Here is a tiny trained network, its code and every weight. The questions are about switching its units off for an input and a target symbol, where a switched-off unit gives its printed mean instead of its output.

import numpy as np


def w(rows, s, z=0):
    codes = np.array(rows[::2]) - 128.0
    scale = np.full(codes.shape[1], s)
    scale[-1] = z or s
    return codes * scale


def softmax(a):
    e = np.exp(a - a.max(-1, keepdims=True))
    return e / e.sum(-1, keepdims=True)


def log_softmax(a):
    a = a - a.max(-1, keepdims=True)
    return a - np.log(np.exp(a).sum(-1, keepdims=True))


def net(x, mask):
    ids = ['αβγδεηθξστφψω'.index(c) for c in x.split()]
    T = len(ids)
    res = E[ids] + P[:T]
    u = 0
    for l in range(2):
        r = res
        for j in range(3):
            rows = slice(4 * j, 4 * j + 4)
            q, k, v = (r @ M[l][rows].T for M in (Q, K, V))
            z = softmax(np.where(np.tri(T) > 0, q @ k.T / 4**0.5, -1e9)) @ v
            o = O[l][rows]
            res = res + np.where(mask[u + j], z, o[:, -1]) @ o[:, :-1]
        u += 3
    return log_softmax(res[-1] @ U[:, :-1].T + U[:, -1])


Q, K, V, O = {}, {}, {}, {}
E = w([
[101,160,135],'α',
[110,165,146],'β',
[104,163,137],'γ',
[94,153,136],'δ',
[107,164,125],'ε',
[98,159,138],'η',
[110,164,163],'θ',
[108,135,159],'ξ',
[83,146,124],'σ',
[85,135,151],'τ',
[173,6,138],'φ',
[69,143,104],'ψ',
[69,119,66],'ω',
],0.023)
P = w([
[140,191,125],'0',
[117,135,100],'1',
[79,148,153],'2',
[147,135,76],'3',
[54,141,161],'4',
[158,124,59],'5',
[32,144,167],'6',
[167,126,44],'7',
[12,141,176],'8',
[188,127,42],'9',
[7,130,186],'10',
],0.016)
Q[0] = w([
[156,137,184],'0.h0',
[62,153,124],'0.h0',
[108,6,195],'0.h0',
[84,220,108],'0.h0',
[174,137,114],'0.h1',
[143,128,187],'0.h1',
[108,179,92],'0.h1',
[149,182,112],'0.h1',
[105,140,106],'0.h2',
[124,105,148],'0.h2',
[137,135,129],'0.h2',
[133,147,152],'0.h2',
],0.016)
K[0] = w([
[104,110,48],'0.h0',
[37,165,150],'0.h0',
[197,52,101],'0.h0',
[8,170,142],'0.h0',
[172,143,158],'0.h1',
[128,124,159],'0.h1',
[97,177,116],'0.h1',
[201,225,90],'0.h1',
[100,104,114],'0.h2',
[137,137,142],'0.h2',
[153,118,105],'0.h2',
[140,79,166],'0.h2',
],0.014)
V[0] = w([
[65,84,96],'0.h0',
[68,222,138],'0.h0',
[122,156,14],'0.h0',
[124,93,222],'0.h0',
[27,74,131],'0.h1',
[149,152,206],'0.h1',
[170,96,164],'0.h1',
[13,37,139],'0.h1',
[181,196,78],'0.h2',
[26,86,204],'0.h2',
[68,44,102],'0.h2',
[223,137,1],'0.h2',
],0.0085)
O[0] = w([
[128,158,84,174],'0.h0',
[177,57,118,255],'0.h0',
[90,100,61,99],'0.h0',
[137,193,164,158],'0.h0',
[150,205,94,195],'0.h1',
[110,122,161,116],'0.h1',
[93,118,95,79],'0.h1',
[141,254,85,194],'0.h1',
[109,73,107,118],'0.h2',
[169,179,134,186],'0.h2',
[178,215,155,138],'0.h2',
[26,86,100,62],'0.h2',
],0.0095,0.0092)
Q[1] = w([
[144,157,192],'1.h0',
[121,64,111],'1.h0',
[98,158,118],'1.h0',
[2,161,151],'1.h0',
[225,65,32],'1.h1',
[135,152,108],'1.h1',
[92,57,85],'1.h1',
[125,95,161],'1.h1',
[52,110,127],'1.h2',
[112,153,187],'1.h2',
[161,119,114],'1.h2',
[151,92,122],'1.h2',
],0.019)
K[1] = w([
[115,213,130],'1.h0',
[162,69,113],'1.h0',
[143,165,145],'1.h0',
[175,251,84],'1.h0',
[34,70,193],'1.h1',
[173,103,142],'1.h1',
[45,179,166],'1.h1',
[62,155,98],'1.h1',
[178,155,93],'1.h2',
[95,198,190],'1.h2',
[77,104,110],'1.h2',
[125,54,123],'1.h2',
],0.015)
V[1] = w([
[163,121,54],'1.h0',
[25,120,200],'1.h0',
[160,143,54],'1.h0',
[231,94,119],'1.h0',
[184,56,36],'1.h1',
[42,161,75],'1.h1',
[216,157,181],'1.h1',
[148,102,73],'1.h1',
[75,71,159],'1.h2',
[93,138,141],'1.h2',
[138,144,211],'1.h2',
[245,86,168],'1.h2',
],0.013)
O[1] = w([
[139,187,112,95],'1.h0',
[67,53,158,91],'1.h0',
[136,202,100,135],'1.h0',
[210,130,74,119],'1.h0',
[41,121,62,243],'1.h1',
[246,255,127,2],'1.h1',
[148,18,140,213],'1.h1',
[60,170,67,169],'1.h1',
[2,163,107,10],'1.h2',
[92,104,131,131],'1.h2',
[130,138,88,205],'1.h2',
[176,146,64,146],'1.h2',
],0.0092,0.0074)
U = w([
[109,140,107,151],'α',
[75,184,254,253],'β',
[125,180,95,94],'γ',
[83,143,110,94],'δ',
[112,98,161,158],'ε',
[76,142,115,133],'η',
[110,79,73,2],'θ',
[161,104,95,79],'ξ',
[118,163,112,158],'σ',
[140,131,195,209],'τ',
[94,136,103,115],'φ',
[70,131,128,100],'ψ',
[51,165,144,108],'ω',
],0.0092,0.0097)

Each question gives the input, a string of symbols that net reads in full, and the target symbol t.
The units are the heads (4 rows each of Q, K, V and O). Each row of codes is followed by its name. A weight is (code - 128) times the scale printed after its matrix; where a second scale follows, it is the last column's (O and U).
mask holds one flag per head, layer by layer. A switched-off head (its flag False) gives its mean, the last column of its rows in O, instead of its output. The means were averaged over made-up inputs and are rounded, as every weight is.
A unit's drop is (log p(t) with every unit on - log p(t) with that unit switched off) / (log p(t) with every unit on - log p(t) with every unit switched off).
The circuit of an input: a set's keep is (log p(t) with only the set's units on - log p(t) with every unit switched off) / (log p(t) with every unit on - log p(t) with every unit switched off). Starting from all 6 units, units are removed one at a time, each time the one whose removal leaves the highest keep (on an exact tie, the one counted first), for as long as the keep stays at least 0.8.
circuit, biggest first: the units of the circuit, biggest drop first
most important unit: the unit with the biggest drop
which heads matter: for each layer, one digit per head in row order, 1 if its drop is at least 0.15 and else 0, layers parted by /
input θ θ θ τ θ τ ω γ ξ, target γ: which heads matter => 011 / 100
input θ θ ω α η, target γ: which heads matter => 011 / 110
input β φ θ σ θ ε θ, target ε: most important unit => 0.h0
input ω δ θ, target γ: circuit, biggest first => 1.h1, 0.h0
input ω ψ θ φ τ τ ψ ω, target β: which heads matter => 101 / 001
input ω ω η δ θ γ η η, target β: which heads matter => 101 / 001
input ε ω ψ, target γ: circuit, biggest first => 1.h1, 0.h2
input η φ σ θ θ τ φ, target β: circuit, biggest first => 0.h0, 0.h1, 1.h2
input ε η τ δ, target ω: which heads matter => 111 / 011
input θ α δ δ θ σ φ ω, target θ: circuit, biggest first => 0.h2, 1.h1
input ω φ ψ, target γ: circuit, biggest first => 0.h1, 1.h1, 0.h0
input φ σ σ θ τ ε, target τ: circuit, biggest first => 0.h0, 1.h1
input τ ω φ, target γ: circuit, biggest first => 0.h0, 0.h1, 1.h1
input τ φ ξ τ δ γ ψ δ, target ξ: most important unit => 0.h0
input δ σ ξ δ τ θ σ, target τ: circuit, biggest first => 1.h1, 1.h2
input θ γ θ θ ω ψ ω ω σ, target γ: circuit, biggest first => 0.h1, 1.h1
input ψ ω ψ τ δ δ τ γ ψ τ, target γ: circuit, biggest first => 0.h0, 1.h1, 0.h2
input φ ξ τ δ, target τ: which heads matter => 100 / 010
input φ γ η θ θ φ, target τ: which heads matter => 101 / 010
input ε ε δ γ γ δ α η, target ω: which heads matter => 111 / 011
